Below is a small trained network, with its code and all its weights. Each question gives an input and a class and asks what happens when units are switched off, that is, made to give their printed mean instead of their output.

import numpy as np


def w(rows, s, z=0):
    codes = np.array(rows[::2]) - 128.0
    scale = np.full(codes.shape[1], s)
    scale[-1] = z or s
    return codes * scale


def f(y):
    return y / 2 * (1 + np.tanh(0.7978845608 * (y + 0.044715 * y**3)))


def log_softmax(a):
    a = a - a.max(-1, keepdims=True)
    return a - np.log(np.exp(a).sum(-1, keepdims=True))


def net(x, mask):
    res = np.array(x, float).reshape(1, 7) / 4 @ E
    y = f(res @ A[0][:, :-1].T + A[0][:, -1])
    res = res + np.where(mask, y, B[0][:, -1]) @ B[0][:, :-1]
    return log_softmax(res[-1] @ U[:, :-1].T + U[:, -1])


A, B = {}, {}
E = w([
[122,120,123,133,124],'x0',
[86,81,228,70,26],'x1',
[6,117,108,42,215],'x2',
[123,127,133,131,129],'x3',
[130,133,136,132,133],'x4',
[209,2,173,75,212],'x5',
[123,120,121,138,124],'x6',
],0.0059)
A[0] = w([
[165,74,132,107,141,27],'n0',
[226,146,119,138,59,97],'n1',
[219,161,175,228,68,119],'n2',
[147,145,210,24,94,142],'n3',
[176,164,54,171,220,195],'n4',
[181,137,109,176,42,77],'n5',
[75,123,100,89,152,80],'n6',
[52,201,74,172,44,59],'n7',
[205,150,150,169,84,98],'n8',
[203,116,137,219,68,100],'n9',
[164,164,171,173,122,82],'n10',
[18,105,70,102,159,54],'n11',
[43,120,138,126,174,82],'n12',
[156,106,101,78,97,2],'n13',
[93,83,251,96,24,156],'n14',
[66,229,118,160,61,65],'n15',
[85,194,103,154,72,48],'n16',
[2,134,115,87,173,92],'n17',
[45,224,141,162,55,75],'n18',
[153,83,183,176,143,34],'n19',
[91,105,147,90,78,232],'n20',
[144,69,152,135,140,36],'n21',
[205,66,150,45,142,85],'n22',
],0.0077,0.0053)
B[0] = w([
[173,9,194,112,193,124],'n0',
[32,141,191,77,134,167],'n1',
[24,146,194,85,76,208],'n2',
[134,135,69,178,110,170],'n3',
[72,179,32,195,66,254],'n4',
[62,98,176,83,150,161],'n5',
[53,168,195,95,179,140],'n6',
[219,48,130,143,254,197],'n7',
[40,119,168,92,120,161],'n8',
[41,158,198,104,133,182],'n9',
[91,108,143,84,178,130],'n10',
[44,127,207,92,123,165],'n11',
[53,106,152,83,94,148],'n12',
[138,43,161,181,245,104],'n13',
[112,151,31,245,98,220],'n14',
[230,46,138,117,248,191],'n15',
[166,9,184,94,212,157],'n16',
[46,183,200,71,131,192],'n17',
[219,88,94,141,211,197],'n18',
[100,5,173,107,214,120],'n19',
[126,225,88,162,47,200],'n20',
[168,9,108,167,213,120],'n21',
[202,51,172,173,204,175],'n22',
],0.0072,0.0062)
U = w([
[19,126,215,11,116,60],'0',
[255,25,137,93,213,96],'1',
[152,165,86,93,74,255],'2',
[159,175,92,104,79,219],'3',
[100,148,20,195,79,37],'4',
],0.0068,0.0055)

Each question gives the input, the list of numbers given to net, and the class t.
The units are the neurons (one row each of A and B). Each row of codes is followed by its name. A weight is (code - 128) times the scale printed after its matrix; where a second scale follows, it is the last column's (A, B and U).
mask holds one flag per neuron, in row order. A switched-off neuron (its flag False) gives its mean, the last column of its row in B, instead of its output. The means were averaged over made-up inputs and are rounded, as every weight is.
A unit's drop is (log p(t) with every unit on - log p(t) with that unit switched off) / (log p(t) with every unit on - log p(t) with every unit switched off).
The circuit of an input: a set's keep is (log p(t) with only the set's units on - log p(t) with every unit switched off) / (log p(t) with every unit on - log p(t) with every unit switched off). Starting from the 12 units with the biggest drops (on a tie, the unit counted first), units are removed one at a time, each time the one whose removal leaves the highest keep (on an exact tie, the one counted first), for as long as the keep stays at least 0.8.
units of the circuit, in order: the units of the circuit, biggest drop first
top k neurons: the k neurons with the biggest drops, biggest first
drop of u: that unit's drop, to one decimal
input [-7,7,4,-1,-6,-5,3], class 4: units of the circuit, in order -> (n14)
input [3,-3,3,3,2,-6,1], class 1: units of the circuit, in order -> (n7 n15 n18)
input [7,-4,5,3,4,-7,6], class 1: top 2 neurons -> (n7 n15)
input [-8,1,7,-6,-3,-8,4], class 1: units of the circuit, in order -> (n7 n15)
input [0,3,-6,3,-5,-6,2], class 0: top 2 neurons -> (n2 n9)
input [-2,-2,-8,-1,1,-8,-6], class 0: units of the circuit, in order -> (n2 n5)
input [0,7,6,-1,1,4,1], class 4: top 2 neurons -> (n14 n3)
input [0,8,1,5,0,7,-4], class 4: top 3 neurons -> (n14 n20 n3)
input [5,-2,8,-2,3,-5,8], class 0: top 2 neurons -> (n17 n11)
input [-5,-8,-3,4,-3,5,3], class 4: drop of n4 -> 0.9
input [5,5,5,-7,0,5,3], class 2: drop of n18 -> 0.0
input [-4,3,-5,-6,-8,-6,-2], class 1: drop of n7 -> 0.4
